Here is a tiny trained network, its code and every weight. The questions are about switching its units off for an input and a class, where a switched-off unit gives its printed mean instead of its output.

import numpy as np


def w(rows, s, z=0):
    codes = np.array(rows[::2]) - 128.0
    scale = np.full(codes.shape[1], s)
    scale[-1] = z or s
    return codes * scale


def norm(h):
    return h / np.sqrt((h * h).mean(-1, keepdims=True) + 1e-5)


def f(y):
    return y / 2 * (1 + np.tanh(0.7978845608 * (y + 0.044715 * y**3)))


def log_softmax(a):
    a = a - a.max(-1, keepdims=True)
    return a - np.log(np.exp(a).sum(-1, keepdims=True))


def net(x, mask):
    res = np.array(x, float).reshape(1, 2) / 4 @ E
    u = 0
    for l in range(4):
        y = f(norm(res) @ A[l][:, :-1].T + A[l][:, -1])
        res = res + np.where(mask[u : u + 4], y, B[l][:, -1]) @ B[l][:, :-1]
        u += 4
    return log_softmax(norm(res)[-1] @ U[:, :-1].T + U[:, -1])


A, B = {}, {}
E = w([
[162,189,207,94,110,129,170,62],'x0',
[183,164,255,103,96,204,134,166],'x1',
],0.0098)
A[0] = w([
[192,134,114,98,27,152,129,84,252],'L0N0',
[54,83,111,181,179,60,76,167,75],'L0N1',
[146,68,149,138,146,212,3,216,124],'L0N2',
[177,142,246,90,72,234,101,178,148],'L0N3',
],0.0066,0.0025)
B[0] = w([
[197,22,121,49,105,123,186,93,169],'L0N0',
[176,145,171,81,130,146,130,139,183],'L0N1',
[2,96,58,162,154,141,121,159,193],'L0N2',
[109,115,115,94,68,39,82,125,255],'L0N3',
],0.0087,0.0099)
A[1] = w([
[37,117,69,195,151,150,85,147,178],'L1N0',
[122,144,83,196,140,38,1,157,253],'L1N1',
[237,214,217,79,107,137,147,192,83],'L1N2',
[53,88,46,212,141,68,70,205,215],'L1N3',
],0.0051,0.0011)
B[1] = w([
[196,67,152,155,68,213,103,128,197],'L1N0',
[133,150,173,109,116,94,101,137,207],'L1N1',
[128,134,129,148,162,141,8,204,163],'L1N2',
[162,190,184,111,151,131,143,128,255],'L1N3',
],0.011,0.0066)
A[2] = w([
[196,69,109,157,203,215,166,184,152],'L2N0',
[129,87,102,66,57,110,81,142,125],'L2N1',
[244,108,134,111,131,123,138,110,5],'L2N2',
[170,117,89,180,159,254,137,143,66],'L2N3',
],0.0075,0.0016)
B[2] = w([
[138,137,147,70,82,77,181,68,165],'L2N0',
[178,172,158,92,106,165,114,161,253],'L2N1',
[56,77,107,234,138,119,48,111,186],'L2N2',
[152,124,147,2,44,105,122,93,155],'L2N3',
],0.0094,0.006)
A[3] = w([
[109,133,118,174,216,132,39,193,44],'L3N0',
[104,121,80,126,149,106,253,65,145],'L3N1',
[57,91,145,228,63,131,116,231,245],'L3N2',
[140,182,68,122,151,118,60,101,188],'L3N3',
],0.0063,0.0012)
B[3] = w([
[67,143,39,204,91,179,87,144,215],'L3N0',
[68,177,2,65,160,133,232,105,254],'L3N1',
[161,159,74,176,232,98,205,19,235],'L3N2',
[46,160,147,147,156,224,168,215,228],'L3N3',
],0.009,0.0021)
U = w([
[67,151,55,84,176,121,248,95,148],'0',
[189,121,163,177,151,132,189,128,2],'1',
[134,54,154,143,149,82,137,39,75],'2',
[183,103,162,152,168,109,190,148,18],'3',
[75,168,97,213,142,189,69,199,159],'4',
[216,119,248,52,57,117,82,155,203],'5',
],0.012,0.0052)

Each question gives the input, the list of numbers given to net, and the class t.
The units are the neurons (one row each of A and B). Each row of codes is followed by its name. A weight is (code - 128) times the scale printed after its matrix; where a second scale follows, it is the last column's (A, B and U).
mask holds one flag per neuron, layer by layer. A switched-off neuron (its flag False) gives its mean, the last column of its row in B, instead of its output. The means were averaged over made-up inputs and are rounded, as every weight is.
A unit's drop is (log p(t) with every unit on - log p(t) with that unit switched off) / (log p(t) with every unit on - log p(t) with every unit switched off).
The circuit of an input: a set's keep is (log p(t) with only the set's units on - log p(t) with every unit switched off) / (log p(t) with every unit on - log p(t) with every unit switched off). Starting from the 12 units with the biggest drops (on a tie, the unit counted first), units are removed one at a time, each time the one whose removal leaves the highest keep (on an exact tie, the one counted first), for as long as the keep stays at least 0.8.
circuit, biggest first: the units of the circuit, biggest drop first
k most important neurons: the k neurons with the biggest drops, biggest first
k most important neurons of layer l: the k neurons of layer l with the biggest drops, biggest first
drop when u is switched off: that unit's drop, to one decimal
input [1,-3], class 0: most important neuron of layer 1	[L1N2]
input [4,-2], class 0: circuit, biggest first	[L1N0, L0N3]
input [6,-2], class 2: 4 most important neurons	[L0N2, L2N2, L0N0, L0N3]
input [-3,-2], class 5: 3 most important neurons	[L1N0, L0N0, L2N0]
input [-1,-2], class 4: 2 most important neurons	[L0N2, L0N0]
input [-8,-7], class 5: 3 most important neurons	[L1N0, L2N0, L0N3]
input [-8,5], class 4: 2 most important neurons	[L0N2, L0N0]
input [7,-2], class 2: 2 most important neurons of layer 0	[L0N2, L0N3]
input [0,-3], class 4: 2 most important neurons	[L0N3, L0N2]
input [1,-1], class 0: 3 most important neurons	[L0N3, L0N1, L0N2]
input [0,-5], class 4: 2 most important neurons	[L0N3, L0N0]
input [-8,-5], class 5: 3 most important neurons	[L1N0, L0N3, L2N0]
input [8,-3], class 0: 2 most important neurons	[L0N1, L1N0]
input [-7,7], class 4: 3 most important neurons	[L0N2, L0N3, L3N2]
input [4,-1], class 2: 2 most important neurons	[L0N0, L0N2]
input [1,-5], class 4: 2 most important neurons of layer 0	[L0N3, L0N0]
input [-7,8], class 4: 2 most important neurons of layer 2	[L2N3, L2N0]
input [-8,-1], class 5: most important neuron of layer 0	[L0N3]
input [-1,-3], class 4: drop when L0N3 is switched off	4.2
input [-8,-3], class 5: drop when L1N0 is switched off	1.4
input [-6,-3], class 5: drop when L1N0 is switched off	1.7
input [0,0], class 0: 3 most important neurons of layer 1	[L1N1, L1N2, L1N0]
input [-8,7], class 4: 2 most important neurons of layer 0	[L0N2, L0N3]
